Below is a small trained network, with its code and all its weights. Each question gives an input and a target symbol and asks what happens when units are switched off, that is, made to give their printed mean instead of their output.

import numpy as np


def w(rows, s, z=0):
    codes = np.array(rows[::2]) - 128.0
    scale = np.full(codes.shape[1], s)
    scale[-1] = z or s
    return codes * scale


def f(y):
    return np.maximum(y, 0)


def softmax(a):
    e = np.exp(a - a.max(-1, keepdims=True))
    return e / e.sum(-1, keepdims=True)


def log_softmax(a):
    a = a - a.max(-1, keepdims=True)
    return a - np.log(np.exp(a).sum(-1, keepdims=True))


def net(x, mask):
    ids = ['αβγεηθλμτφψ'.index(c) for c in x.split()]
    T = len(ids)
    res = E[ids] + P[:T]
    u = 0
    for l in range(2):
        r = res
        for j in range(2):
            rows = slice(4 * j, 4 * j + 4)
            q, k, v = (r @ M[l][rows].T for M in (Q, K, V))
            z = softmax(np.where(np.tri(T) > 0, q @ k.T / 4**0.5, -1e9)) @ v
            o = O[l][rows]
            res = res + np.where(mask[u + j], z, o[:, -1]) @ o[:, :-1]
        u += 2
        y = f(res @ A[l][:, :-1].T + A[l][:, -1])
        res = res + np.where(mask[u : u + 4], y, B[l][:, -1]) @ B[l][:, :-1]
        u += 4
    return log_softmax(res[-1] @ U[:, :-1].T + U[:, -1])


Q, K, V, O, A, B = {}, {}, {}, {}, {}, {}
E = w([
[123,172,74,127,97,69,62,58,82,214],'α',
[37,193,168,157,155,162,90,90,134,198],'β',
[4,131,120,87,78,137,78,153,97,182],'γ',
[23,106,172,119,164,151,156,227,167,153],'ε',
[27,107,103,115,114,123,37,184,122,84],'η',
[146,136,120,160,232,85,205,148,173,121],'θ',
[44,154,122,212,201,122,80,134,170,52],'λ',
[111,134,107,112,108,59,170,142,130,94],'μ',
[123,125,113,46,155,146,221,158,101,137],'τ',
[77,120,28,185,176,209,135,135,88,86],'φ',
[145,156,125,57,170,164,147,144,110,31],'ψ',
],0.014)
P = w([
[213,82,223,202,123,86,30,170,111,243],'0',
[193,85,151,158,80,129,61,143,227,223],'1',
[160,214,116,158,79,106,87,212,166,206],'2',
[127,84,214,180,135,112,102,141,53,166],'3',
[116,42,146,129,112,149,120,75,200,153],'4',
[86,210,70,114,98,120,145,154,185,139],'5',
[49,133,170,145,161,110,162,125,24,96],'6',
[50,15,143,111,136,180,180,16,152,74],'7',
[35,202,13,73,110,142,198,93,196,69],'8',
[7,176,101,116,168,122,219,101,33,29],'9',
[13,56,119,98,151,169,241,8,107,18],'10',
],0.013)
Q[0] = w([
[116,144,133,114,157,136,125,113,123,140],'L0H1',
[111,107,115,135,110,76,133,124,128,134],'L0H1',
[99,120,143,132,130,115,108,139,145,141],'L0H1',
[110,107,117,111,138,120,134,143,123,145],'L0H1',
[147,97,166,139,150,99,139,132,50,116],'L0H2',
[5,118,164,143,159,156,110,100,122,142],'L0H2',
[92,79,99,173,129,178,105,156,147,126],'L0H2',
[100,187,111,156,131,132,126,192,100,127],'L0H2',
],0.026)
K[0] = w([
[79,152,138,114,134,134,134,95,121,117],'L0H1',
[119,90,115,136,111,62,132,143,143,130],'L0H1',
[69,128,150,137,129,108,113,142,149,131],'L0H1',
[84,101,108,112,113,129,146,131,136,114],'L0H1',
[169,110,102,117,97,154,87,119,243,171],'L0H2',
[61,145,84,89,133,135,200,92,133,61],'L0H2',
[159,158,80,136,101,168,179,154,100,2],'L0H2',
[137,33,143,124,121,159,164,63,117,56],'L0H2',
],0.019)
V[0] = w([
[69,67,66,138,128,24,152,136,156,181],'L0H1',
[160,118,111,197,67,100,138,133,132,101],'L0H1',
[144,158,165,149,138,111,110,117,163,118],'L0H1',
[119,103,134,196,88,83,158,121,125,116],'L0H1',
[118,38,59,173,23,14,143,111,151,114],'L0H2',
[96,30,108,80,69,124,151,199,48,159],'L0H2',
[99,110,62,93,59,100,142,201,94,150],'L0H2',
[118,95,110,3,172,237,111,152,128,184],'L0H2',
],0.006)
O[0] = w([
[134,190,173,123,142,201,149,119,97,86,254],'L0H1',
[129,136,142,57,182,153,90,128,115,166,33],'L0H1',
[98,97,100,66,110,140,141,165,96,160,120],'L0H1',
[132,136,146,84,156,189,120,115,132,139,134],'L0H1',
[155,247,185,83,240,207,99,89,94,127,94],'L0H2',
[201,218,155,179,57,230,145,148,178,106,160],'L0H2',
[179,117,215,160,121,249,135,94,129,111,153],'L0H2',
[183,124,156,255,30,87,155,140,100,76,165],'L0H2',
],0.0074,0.0026)
A[0] = w([
[145,113,63,235,244,140,101,141,170,98,68],'L0N1',
[91,123,157,126,110,135,129,210,137,156,3],'L0N2',
[77,179,142,213,156,97,189,34,159,254,34],'L0N3',
[154,113,124,116,141,131,131,140,133,111,23],'L0N4',
],0.0049)
B[0] = w([
[80,96,152,39,93,168,214,169,87,218,216],'L0N1',
[147,175,128,142,123,94,132,36,159,91,142],'L0N2',
[88,57,86,16,20,150,153,253,53,72,250],'L0N3',
[111,104,182,76,135,109,184,183,130,176,128],'L0N4',
],0.0056,0.0025)
Q[1] = w([
[115,44,160,114,117,171,117,63,160,124],'L1H1',
[26,122,96,179,108,214,90,199,162,127],'L1H1',
[106,116,177,174,168,122,122,150,27,107],'L1H1',
[228,129,123,118,140,108,97,151,136,142],'L1H1',
[161,200,91,113,121,96,131,182,148,140],'L1H2',
[176,123,116,129,98,114,163,80,181,128],'L1H2',
[248,119,166,74,153,57,128,102,118,134],'L1H2',
[120,107,106,95,112,171,121,120,210,144],'L1H2',
],0.017)
K[1] = w([
[121,202,77,123,124,124,139,195,132,123],'L1H1',
[122,112,96,102,153,145,191,143,81,3],'L1H1',
[127,106,78,100,119,165,149,72,222,96],'L1H1',
[195,107,139,135,143,119,78,167,132,201],'L1H1',
[150,61,195,134,145,124,102,124,80,154],'L1H2',
[119,144,174,123,97,131,110,202,110,171],'L1H2',
[179,117,155,119,117,111,62,179,162,225],'L1H2',
[131,174,118,148,161,97,135,180,48,114],'L1H2',
],0.018)
V[1] = w([
[100,107,139,213,235,145,227,192,210,176],'L1H1',
[173,159,86,127,131,109,191,86,40,228],'L1H1',
[206,104,129,2,80,141,225,134,82,142],'L1H1',
[146,110,175,102,170,86,59,199,207,5],'L1H1',
[225,87,13,138,141,181,64,156,78,124],'L1H2',
[202,131,109,172,210,88,213,130,162,137],'L1H2',
[169,73,124,83,164,147,145,222,122,60],'L1H2',
[132,159,192,52,68,95,210,132,147,142],'L1H2',
],0.009)
O[1] = w([
[144,164,184,42,18,89,207,59,191,187,254],'L1H1',
[121,155,187,154,165,76,151,138,77,114,80],'L1H1',
[134,120,142,197,176,96,89,138,201,189,66],'L1H1',
[29,92,121,97,80,204,121,211,245,97,43],'L1H1',
[67,160,50,146,119,143,187,60,143,47,49],'L1H2',
[97,168,181,127,147,79,137,125,230,121,14],'L1H2',
[59,82,139,152,114,182,101,101,224,141,136],'L1H2',
[172,147,103,148,151,111,83,199,182,158,107],'L1H2',
],0.011,0.0046)
A[1] = w([
[73,190,212,146,78,230,139,129,151,88,48],'L1N1',
[81,155,161,150,170,32,151,104,212,206,22],'L1N2',
[255,148,114,181,127,190,108,95,96,140,1],'L1N3',
[83,206,121,177,254,102,71,82,65,128,8],'L1N4',
],0.0073,0.0076)
B[1] = w([
[190,106,90,125,162,104,133,109,132,119,253],'L1N1',
[155,111,100,109,119,141,57,131,86,4,252],'L1N2',
[29,157,192,127,117,96,138,195,135,94,212],'L1N3',
[184,109,105,81,126,144,220,137,233,81,197],'L1N4',
],0.011,0.007)
U = w([
[112,115,94,142,173,153,128,119,131,120,84],'α',
[130,79,47,142,176,89,93,131,78,172,133],'β',
[70,145,133,156,123,180,111,153,106,123,79],'γ',
[152,111,116,146,94,164,127,130,138,164,72],'ε',
[129,113,69,151,144,232,93,109,91,112,49],'η',
[87,127,92,106,170,126,61,91,122,104,66],'θ',
[31,112,101,61,165,155,109,117,122,160,61],'λ',
[108,170,106,119,254,185,62,101,136,188,254],'μ',
[179,124,100,242,133,146,82,104,129,117,150],'τ',
[84,159,93,178,156,164,130,34,108,134,185],'φ',
[34,84,64,191,143,119,113,131,155,138,184],'ψ',
],0.0048,0.007)

Each question gives the input, a string of symbols that net reads in full, and the target symbol t.
The units are the heads (4 rows each of Q, K, V and O) and the neurons (one row each of A and B). Each row of codes is followed by its name. A weight is (code - 128) times the scale printed after its matrix; where a second scale follows, it is the last column's (O, A, B and U).
mask holds one flag per unit, layer by layer, with each layer's heads first. A switched-off unit (its flag False) gives its mean, the last column of its rows in O or B, instead of its output. The means were averaged over made-up inputs and are rounded, as every weight is.
A unit's drop is (log p(t) with every unit on - log p(t) with that unit switched off) / (log p(t) with every unit on - log p(t) with every unit switched off).
The circuit of an input: a set's keep is (log p(t) with only the set's units on - log p(t) with every unit switched off) / (log p(t) with every unit on - log p(t) with every unit switched off). Starting from all 12 units, units are removed one at a time, each time the one whose removal leaves the highest keep (on an exact tie, the one counted first), for as long as the keep stays at least 0.8.
circuit, biggest first: the units of the circuit, biggest drop first
most important unit: the unit with the biggest drop
which heads matter: for each layer, one digit per head in row order, 1 if its drop is at least 0.15 and else 0, layers parted by /
input φ μ β τ β θ φ γ η θ, target γ: which heads matter	01 / 01
input α φ β μ α γ λ η ψ β, target ψ: circuit, biggest first	L1H1, L0H2
input μ β ψ φ μ η μ φ λ ε, target φ: which heads matter	00 / 11
input ε φ θ η μ η τ φ β β θ, target β: which heads matter	01 / 01
input β ψ μ λ λ β β β β, target β: circuit, biggest first	L1H2, L0H2
input θ β β β φ μ α, target φ: most important unit	L1H2
input μ μ γ μ η μ τ τ μ, target τ: which heads matter	01 / 11
input ψ β β μ β τ γ θ ε μ τ, target ε: circuit, biggest first	L1H1, L1H2, L0H2
input β λ β τ φ μ μ τ, target μ: circuit, biggest first	L0H2, L1H2
input β μ μ α ε λ η μ, target λ: circuit, biggest first	L0H2, L1H1
input μ β β, target μ: which heads matter	01 / 00
input η η β α μ φ, target φ: circuit, biggest first	L1H2, L1H1
input η ψ τ ψ λ β τ, target λ: which heads matter	01 / 10
input β φ ψ, target β: circuit, biggest first	L0H2, L1H2
input β μ θ β ψ λ β β θ β, target θ: circuit, biggest first	L1N2, L1H2, L1H1
input φ φ φ β ε η, target η: circuit, biggest first	L1H1, L0H2, L1H2
input γ φ τ ψ θ, target τ: circuit, biggest first	L1H1, L0H2
input β λ ε φ ψ, target ε: most important unit	L1H1
input η β ψ τ, target β: circuit, biggest first	L0H2, L1H2
input θ μ μ β ε φ λ γ β λ, target λ: most important unit	L0H2
input β ψ μ θ, target ψ: circuit, biggest first	L1H1, L1H2
input ψ φ β η β η μ μ μ, target μ: which heads matter	01 / 01
input μ τ γ, target τ: circuit, biggest first	L0H2, L1H1, L1N2
input β α μ γ ε, target μ: which heads matter	01 / 00
input ψ λ α, target ψ: which heads matter	01 / 11
